[128 = 0]

j466j961: [128 100 109 133 122 139 132 133 143 110 171 169 158 119 181 118  89 202
 171 112 132 125 101 125 110 116 133  73 128]
j466j961: [123 115 156 156 114  88 126 127  66 124  97  90 132  91 104 132 220 150
 117 134 109  75 123  40 116 120 108 152 143]
j466j961: [ 52 252 101 171 149 128 107 154  96 177 168 125  73  79 161 125 146 104
 122  94 134 204 152 141 118 126 162 124  87]
j634j699: [141  79 161 100  85 128 151 137 145 102 135 116 137 155 130 129 100 129
 156 144 145 105 130 123 146 151 102  82 165]
j634j699: [149 157 175 153  85 132 148 140 141 134 117  96  82 133 115 135 147  34
 122 128 148 131 135 140 136 147 120 131 155]
j634j699: [103 164 155 151 140 132 104 103 107 154  87 161  94 119 141 134 117  72
  91 110 126 153 117 143  89 117 131 157 129]
j466j961: [160  54 115 140 143 125 113  66 149 156  17 140 137 112  89 139 119 102
  51 149  95 125 101 170 141 114 131 207 135]
j466j961: [165  92 146 115  93 123 182 103  92 125 164  98 119 169 123 113 109  99
 119 126 132 158 120 130 152 127 105  94 155]
j601j659: [112 180 124 130 120 103 115 149 158 160 128 104 105 111 152  99 120 138
 134 144 119 134 138 154 167 127 155  86 134]
j601j659: [111 142 114 161  95 132 136 135 169 129 138 143  90  82 138 148  71 101
 132 148 128 175 134 181 177 137 141  97 128]
j466j961: [ 52 138  81 133 170 136 103 124 137 136 127 159 144  78 157 147 107 168
 131  96 125 159 111 129  88 120 149 152  91]
j57j913: [ 96 153 178  85 141 123  90 124 133 136  73 147 109 163 119 129  98  85
 110 149 132 113 151 143 118 142 116 136 145]
j634j699: [115  96 113 136 137 101 122 119 171  90  76 119 141  67  82 168 134 128
 119 161 102  89 115 108 144 118 132 182 120]
j57j913: [128 111 118 118 117 133 129 146 167 123 137 127 143 127 145 123 109 158
 154 133 136 117 127 142 141 140 134  99 134]
j601j659: [124 129 156 113 113 134 128 143 174 110 112 125 122 137 124 141 109  90
 144 135 145 107 129 139 123 146 123 126 145]
j634j699: [140 163 123 159 147 128 109 111  86 146 133 166 114 122 141 116 136 137
 107 121 111 145 125 129 114  99 138 132 112]
j601j659: [114 149 159 126 110  99 148 120  70 108 171 127 109 131 140 120 117 129
 140 130 120 138 126  86 128 110 111  81 142]
j634j699: [ 82 112 113  98 128 111 127 148 137 100 141 112 145 106 114 147 117 170
 155 151 125 116 146 103 153 143 121 113 121]
j601j659: [118 132 120 102 125  94 132 151 120 113 160  97 147 125 130 109 143 193
 160 149 116  97 140  90 158 124 128  84 131]
j601j659: [176 106 135 115 108 102 152 130 138 124 153 100 151 150 152  84 133 177
 152 133 118  92 105 111 144 110 131  72 156]
j57j913: [155 123 114 178  94 121 159 143 136 124 155  95 121  87 130 130 166 133
 144 123 127 126 115 113 149 126 136 115 131]
j466j961: [131  93 118  96 128 115 151 113 129 125 116  85 135 141  90 133 126 112
 109 144 122 136 134 131 160 137 119 148 132]
j57j913: [148 116 103 166 133 108 141  85 136 134 125 150 127  88 155 114  96 143
 107 118  95 150  74 143 125  78 152 123 126]
j57j913: [127  67  98  97 158 116 118  87 146 122  92 155 164 126 123 127  77 175
 106 145  99 124 104 145 136 105 133 143 123]
j466j961: [181  76 131 124 115 135 129 132 156  95 145 166 170 146 156 111 106 200
 168 139 125  76 106 121 124 115 124  80 145]
j601j659: [149 158 106 155 160 147  75 116 114 177  84 176 113 128 120 118 138 136
  80 145 109 146 153 178 144 120 148 162 102]
j634j699: [130 169  55  91 183 141 132 146 157 147 195 111 157 157 150  93 118 177
 147 102 131 161 133 161 132 116 169 119  83]
j634j699: [137 113 103 128 145 146 121 119  91 157 147 147 150 150 155 104 136 182
 123 104 129 146 125 131 111 122 131 116 116]
j57j913: [112 100  99 123 159 121 117  87 122 139 105 158 144 114 139 125  90 157
 100 122 104 151 102 144 118 102 138 145 115]
j466j961: [ 86 159 125 134 139 115  96 156 147 139  96 112 125  90 122 137 164 140
 132 136 126 102 144 112 127 141 140 149 119]
j57j913: [118 109 135  82 128 119 135 150 152 112 135  92 159 151 129 119 140 156
 160 126 141  87 129 101 121 144 121 113 141]
j601j659: [121 122 139 105 134 131 124 142 124 113 120 112 140 143 104 140 154 122
 136 132 138 102 144 104 118 144 114 150 127]
j57j913: [152 153 113 132 139 130 139 131 183 121 140 122 128 126 137 119 114 105
 137 117 128 128 106 154 122 111 154 135 120]
j601j659: [180  66 150 117 129 147 154  70  36 143 147 159 151 202 154  95 121 144
 100  89 129 148  96 111  79 104  96 114 148]
j57j913: [138  95 115 116 128 104 164  91 115 117 164 128 147 132 162 102  84 165
 133 111 110 146  81 118 121  90 132  87 139]
j57j913: [128 101 126 120 152 132  95 112  94 128  94 165 148 135 111 135 138 166
 108 144 113 108 140 114 120 124 115 154 118]
j601j659: [141  69 124 112 125 143 159 112  77 118 150 112 156 158 114 134 152 141
 125 105 140 135 123  94 107 137 100 142 129]
j634j699: [145 152 120 177  91  90 138 154 110 106 148  96  97  65  83 145 173 141
 136 186 100 114 162  99 213 125 128 110 123]
j634j699: [109 153 121 116 120 108 141 170 151  85 161  86 126 103  92 152 151 128
 165 155 131 104 156  96 163 142 127 125 117]
j601j659: [ 83 174 156 130 113 131 130 122 102 163 129 124  79 136 148 125 100  62
 108 110 144 188 139 154 122 142 124 111 139]
j466j961: [ 74 153 111 111 150  97 132 131  88 143 139  77 132 110 123 121 168 148
 122 111 120 138 132  83 120 124 132 141 114]
j57j913: [164 106 127 130 120 127 141 142 114 104 147 110 148 136 105 130 173 153
 145 137 128  92 135  92 135 130 116 132 128]
j57j913: [143 176 160 191  91 144 114 149  91 143 138 156  79 112 136 135 157  97
 128 135 138 140 155 131 137 139 120 107 134]
j634j699: [132 121 120 187 110 164 156 121 108 134 130 119 103  97 107 169 165  53
 106  92 150 173 121 131 103 144 120 186 114]
j466j961: [144 115 121 133 155 138  76 140 185 116  79 182 164 114 140 130 129 184
 143 142 118  61 117 134 103 119 144 147 121]
j466j961: [133 152 142 135 117 115 127 137 119 143 110  93 104 126 101 127 162  93
 111 145 125 125 150 126 155 138 127 141 134]
j634j699: [ 80 166 134  84 182 126  93 127 149 133 100 142 141 145 141 123 116 120
 125 106 132 113 120 125  71 120 142 161 114]
j601j659: [118 128 130 116 121 124 126 137 102 124 143 126 124 135 116 131 127 145
 133 147 127 133 155 120 154 139 116 109 127]
[155 128 131 133 121 123 108 152 162 120 109 129 136 121 117 125 148 153
 143 159 122  80 142 129 153 133 134 123 133]	j466j961
[ 94 153  91 145 140 135 123 141 132 127 153 137 120  90 129 147 119 140
 135 126 127 162 140 138 140 131 142 133  97]	j466j961
[156  83  99 128 137 133 124 103 158 135 112 156 153 127 145 114  91 170
 119 133 111 129 102 162 138 110 142 121 128]	j466j961
[175 132 173 159 102 139 142 118  82 111 135 146 104 148 112 137 152  78
 118 129 133 121 131 109 115 123 103 134 143]	j466j961
[136 151 144 156 112 110 148 112  84 126 155 129 101 117 136 122 130 110
 120 124 117 150 118 110 130 105 124 107 134]	j601j659
[132  77 113 106 150 144 134 114 166 109 105 132 167 136 121 143 119 130
 130 109 135 108  99 128  90 128 127 171 123]	j634j699
[ 96 171  60 113 162 127 143 155 184 123 166  80 131  98 106 142 128 117
 141 121 131 163 140 152 154 133 164 160  82]	j634j699
[137 185 159 135 136 122 115 148 121 123 125 118 112 138 118 124 174  93
 132 125 133  97 139 103 105 124 130 146 128]	j634j699
[130  89 138 112 137 124 117  98 172 135  60 136 141 130 129 128  99 110
 103 129 120 109  97 152 110 122 132 157 146]	j634j699
[ 81 125 117 108 143 125 101 141 175 140  92 125 144 108 144 131 116 151
 137 125 132 112 124 137 116 142 142 135 127]	j466j961
[108 129 113 111 151 113 135 115 151 132 106  95 136 116 116 130 133 107
 113 115 121 130 109 126 115 120 141 167 121]	j57j913
[161 134 140 117 168 132  87 115 131 116  92 181 147 154 119 121 129 145
 116 144 110  82 126 127 102 103 131 158 119]	j57j913
[108  94 127 128 105 130 135 145 151 102 126 122 137 103 118 156 121 140
 151 142 137 114 134 117 143 151 116 121 134]	j466j961
[145  75 116  92 150 125 143 102 119 103 122 122 162 152  98 135 122 141
 117 132 118 115 117 112 123 118 115 158 123]	j466j961
[140 114 161 105 152 127 117 100 108 132  96 143 147 169 140 110 136 121
 112 104 127  98 100 107  67 110 118 150 143]	j466j961
[ 57 143 142 112  99 107 148 150 150 151 131  63 113 106 160 121 126 109
 148 101 151 145 119 118 123 156 132  94 153]	j57j913
[121 142 110 118 134 125 124 137 151 142 132 115 127 127 133 117 117 137
 130 134 126 139 136 151 150 132 143 117 122]	j466j961
[121 149 108 125 143 174  93 178 159 134 136 149 142 140 129 140 151 150
 156 124 158 115 167 148 120 166 135 139 102]	j57j913
[135 113 118 124 165 141  96 114 139 113 102 183 154 129 128 138 116 156
 123 129 117 103 117 129  96 111 132 160 110]	j601j659
[116  51  98 104 111 119 137 130 172 119 107 106 159 107 115 139 101 179
 138 157 122 116 128 140 176 149 124 115 138]	j57j913

j835j706: [142 143 105  99  83 142 109  97 115 120 131 107  97 162 118 106 111 121
 138 135 126 138  95 137 129 132 132 108 149]
j122j854: [108 131  91 117  98 135 130 127 115  97 129 118 112 148 143 104 106 115
 140 135 105 139 112 142 114 141 128 133 106]
j867j114: [108 135 123 157  92 120 152 159 155 111 155 124  85 131 180 143 112 113
 118 104 133 156  76 144 130 215 138 149  86]
j835j706: [153 159 121  95  67 149 143  83 106 102 134 164 102 161 112 113 109  79
 124 129 148 171  84 135 142 155 144 123 125]
j122j854: [151 173 104 103  59 132 115  90 131 150 120 124 127 161  81  76  92  92
 147 119 155 143 146 126 117 145 139 114 141]
j656j387: [125 119 133 133 141 130 137 135 119 115 125 134 119 116 143 131 141 141
 130 129 122 119 128 128 134 114 134 139 128]
j835j706: [ 95 131 131 115 116 115 111 149 112 118 143 116 111 126 141  92 132 129
 134 123  81 110 118 131 124 154 135 157 114]
j772j639: [123 103 123 144 150 119  80 126 108  83 128 113 170 137 187 137 132 182
 102 168 109 106 146 145 109  57  85 146 109]
j772j639: [137 142 174 120 119 133 131 136 119 144 142 144 102 103 141  95 155 146
 151  86 138 120 139 124 137 119 154 174 152]
j835j706: [ 92  76 117 151 207 131 153 161 146 102 126 139 191 111 149 192 122 124
 108 142 110 153 146 132 102 111  81 120  81]
j772j639: [127 136  97 128 110 143 153 124 154 139 128 127 134 146 110 142  95  89
 137 117 151 170 120 135 111 162 119 101 112]
j772j639: [149 158 129 119  81 152 166 123 168 172 136 130  95 129  99 105 102  92
 173  59 185 177 134 125 117 174 154 128 152]
j867j114: [143 139 176 147 133 113 118 125 110 115 147 170 141 121 164 160 157 136
  75 151 137 121  98 134 157 135 122 151 102]
j122j854: [162 138 151 121 139 132 117  96 114 136 113 161 174 125 104 123 138 132
 120 139 160 125 174 118 130  66 120 130 145]
j772j639: [123  99 123 161 170 108 138 143 167 125 120 124 164 121 123 187 116 123
  94 142 139 138 136 115 126 149 106 101 109]
j835j706: [106 140 120 117 104 149 166 130 105  85 139 184 141 132 153 110 112  83
 134 117 123 175 125 146 111 142 126 169  71]
j656j387: [121 135 123 158 134 122 127 148 128 144 132 120 129 121 158 142 141 148
 120 142 128 107 123 144 129 129 122 131 107]
j772j639: [123 154 133 149 100 143 142 146 136 142 151 143 133 126 178 118 122 129
 141 100 156 153 133 159 105 137 118 165  91]
j656j387: [121 139 101 205 140 111 151 164 126 143 111 121 114 105 186 160 156 170
 113 168 140  73 124 152 144 122 137 126  86]
j867j114: [133 122 202 117 132 103  93 145 181 162 170 114 136 118 116 132 124 126
 113  65 139 152 128 103 126 189 120 153 158]
j656j387: [136  99 152 125 164 123 142 114 105  73 114 172 141 113 132 154 147 129
  99 150 121 129 128 109 152  98 133 139 126]
j835j706: [140 113 157 145 154  93 134 129 134 120 118 139 107 112 108 170 153 128
  82 152 123  99  97  97 179 167 153 108 142]
j772j639: [117 171  88 149  69 116 133 130 111 125 125 128 102 147 148 103 117 111
 120 157 122 109 103 151 135 171 145 130  82]
j772j639: [ 96  77 137 107 224 106 127 134  93 105 110 142 157 112  75 187 165 112
  76 199  46  88  98  99 166 125 118  81 125]
j122j854: [136 157 141 135 140 120 137 139 144 216 125 122 128 113  70 140 148 111
 131 125 140 102 129 119 147 161 143  92 146]
j772j639: [129 118  97 128  94 101 114 102 106  45 101 130 111 148 138 101 107 128
 105 167 107 110 127 113 142 128 146 136 118]
j835j706: [160 148 186 102 128 129 109  98 100 142 139 168 139 124 104 125 159 124
 106 132 138 122 120 117 157 109 136 139 154]
j867j114: [109 122 106 111 143 134 133 140 134 160 119  99 122 125  88 115 124 118
 158 120 104 118 138 122 118 134 132 103 146]
j122j854: [ 87 115 109 132 166 114 166 171 148 169 110 109 111  97  75 125 135 104
 155 114  91 101 143 105 133 177 156 106 130]
j656j387: [135  97 122  96 163 118 131 102 125 111  93 128 134 126  51 133 126 108
 125 145 108 117 145  84 147 115 144  88 171]
j867j114: [126 139  92 121 147 138 120 122  98 168  95 107 143 124  90 100 144 146
 159 161 111  76 170 132 122  61 131  99 148]
j835j706: [154 114 154  99 162 156  91  90  67 102 128 149 160 134 148 136 165 172
 117 167 118 113 130 142 132   9  99 134 153]
j656j387: [161 166 114 145  98 109 129  97 131 154 101 146 146 141  83 127 119 103
 104 161 166 110 145 116 148 140 142  95 125]
j835j706: [105 121 136 118 145 130 118 144 126 134 143 127 155 125 133 122 127 124
 132 119 105 135 140 134 108 125 107 143 112]
j835j706: [ 92 135 127 117 112 116 106 155 124 136 145 102 114 126 137  83 126 132
 146 112  85 109 131 133 114 156 132 156 118]
j867j114: [ 95  99 145 108 152 124 112 139 107  73 146 144 155 127 157 125 128 126
 111 133  80 141 125 129 114 119 104 165  99]
j656j387: [103 116 151 150 174 129 142 184 170 193 146 104 137  91 134 145 143 146
 155  79 130 125 153 130 108 145 119 138 131]
j122j854: [174 190 141 103  19 133  84  71 145 128 148 152 172 178 123  55  67  93
 132  87 199 191 176 136  88 132 109 167 123]
j122j854: [188 138 157 156  73 122  84  92 149  90 150 120 115 157 204 145 113 177
  92 121 197 154 103 142 132 112 112 151 143]
j122j854: [133  96 126 108 165 142 130 108  92  83 109 143 134 124 127 140 146 144
 125 157 107 119 129 121 138  62 125 122 146]
j867j114: [129 136 122 142 111 114  98 151 180 191 130  58 116 122 119  88 111 165
 172  79 148 106 179 121  99 134 132 130 169]
j772j639: [141  91 132 141 177 133 135 133 190 152 126 109 171 124 105 187 106 128
 124 103 167 168 154 113 106 124  93  90 149]
j867j114: [128  88  87 119 113 144 151 116 163  63 116 107 109 145 140 127  75 120
 154  95 146 187 136 118  99 130 125 124 140]
j656j387: [139 106 125  92 131 128 132  93 137  90 115 145 146 146  75 136  98  85
 115 127 130 168 130  98 130 140 125 104 146]
j122j854: [133 141 111 130 135 125 140 121 122 157 101 132 138 121  85 118 133 118
 138 144 132 102 157 118 135 113 142 104 137]
j867j114: [115 136 133 110 135 134 136 124  95 121 131 158 138 129 116 127 141 103
 118 148 102 127 111 133 137 130 128 130 108]
j656j387: [131 156 155 153 145 119 129 158 139 217 127 118 131  93 112 114 163 152
 150 108 143  81 166 127 133 121 144 134 145]
j656j387: [155 144 179  80  98 148 128  94 115 114 144 176 132 129 108  85 124 101
 145  79 153 173 146 114 126 115 141 171 156]
j867j114: [ 87  97  79 159 150 119 117 170 136 113 116  68 119 120 177 120 123 180
 151 141  91  90 149 144 100 102 115 132 112]
j122j854: [ 95 116 102 141 143 138 136 150  97  98 137 124 117 130 182 150 142 143
 118 163  87 117  85 160 127 121 113 132  85]
[134 115 108 156 128 137  95 127 149 111 137 102 179 148 191 144 101 169
 123 133 157 151 158 158  81  73  71 137 105]	j772j639
[137 129 169 107 156 133 117 121 145 168 148 148 180 128  88 155 129 100
 110 113 140 159 135 120 121 136  99 114 135]	j835j706
[111 126 116 149 121 121 137 147 101  95 115 129 101 109 177  95 145 163
 144 136 109  90 145 136 130 100 150 170 112]	j835j706
[129 134 120 142  94 120 122 127 144 101 130 129 139 137 158 104  99 129
 130 111 148 147 155 131 106 133 122 158 107]	j122j854
[104 105 114 162 161 127 153 159 121  97 114 138 142 101 176 135 138 155
 135 136 118 113 160 136 116  91 124 157  94]	j835j706
[127 132 182 131 154 110  84 126  79 108 144 169 180 117 168 128 169 158
  81 166 102  93 138 137 139  76 103 174 100]	j867j114
[126 153 160 115 134 115  75 131 139 198 158 113 181 140  97 130 131 119
 106 131 120 121 133 135 115 146  91 114 126]	j656j387
[152 144 109 139 123 152 108 104  73 129 138 114  87 157 178 185 170 168
  92 208 119  95  22 177 167  94 115  81 125]	j122j854
[136 127 104 112 116 157 135 104 108  98 126 141 136 150 141 131 114 119
 134 140 136 159 117 146 114  95 112 122 118]	j835j706
[147 163 135 102 103 144 111  97 105 154 135 150 155 149 102 110 126 106
 126 137 142 139 131 140 124 109 116 121 129]	j122j854
[139 142 152 171 104 104  71 139 110 111 138 109 129 119 223  92 151 217
 118 139 136  72 160 150 122  67 121 194 120]	j772j639
[ 93 116  99 119 131 142 119 147 123 116 138 105 143 137 154 108 111 134
 152 123  97 138 140 149  89 112 102 142 104]	j835j706
[118 114 197 117 183 100  61 142 109 148 148 128 188 106 131 123 168 169
  98 138  88  83 163 116 127  81  97 161 140]	j867j114
[111 100 106 143 112 113 128 118 107   2 120 163 153 144 197 123  98 127
  93 158 112 152 138 132 113 110 111 176  65]	j772j639
[143 123 145 130 105 132 150 124 155 101 130 147 118 121 142 112 106 120
 144  77 168 170 152 115 118 138 142 163 137]	j772j639
[ 96 126 124 140 143 129 137 158 121 127 141 134 140 119 157 136 134 126
 125 133 104 127 121 146 117 139 114 144  87]	j122j854
[124  99 128 122 134 117 134 117 121  56 117 150 135 129 139 128 115 121
 111 136 117 143 136 110 130 121 130 147 118]	j772j639
[151  91 117 120 119  93 124  93 145  52  87 121 104 135  91 118 100 124
 111 135 132 124 147  72 152 136 161 115 170]	j772j639
[133 117 145 131 148 115 114 130 128 131 123 120 127 117 122 132 144 149
 120 133 121 103 136 114 141 115 133 127 149]	j772j639
[131 153  85 147 101 127 132 121 115 137 108 120 121 141 128 117 122 128
 131 161 134 104 130 143 130 122 135 108 111]	j122j854
[135 132 134 101 119 134 128 119 150 156 130 117 125 132  80 109 111 105
 152  92 138 149 143 111 119 147 135 116 160]	j867j114
[126  75 145 132 184 129 174 133 129  67 109 166 127  96 133 164 140 127
 120 121 126 145 138  99 144 107 141 140 133]	j656j387
[ 87 143 128 132  99 118 119 166 133 132 158 113 116 127 165  91 118 123
 141 101  97 130 122 146 106 179 126 171  90]	j867j114
[100 104 131 155 177 101 134 151 119 102 124 147 159 114 143 175 144 125
  78 174  93 107 115 124 143 142 112 123  81]	j772j639
[138 125 134 124 136 138 122 116 101 111 123 141 133 126 145 125 144 149
 128 143 128 117 133 134 132  79 125 138 134]	j835j706
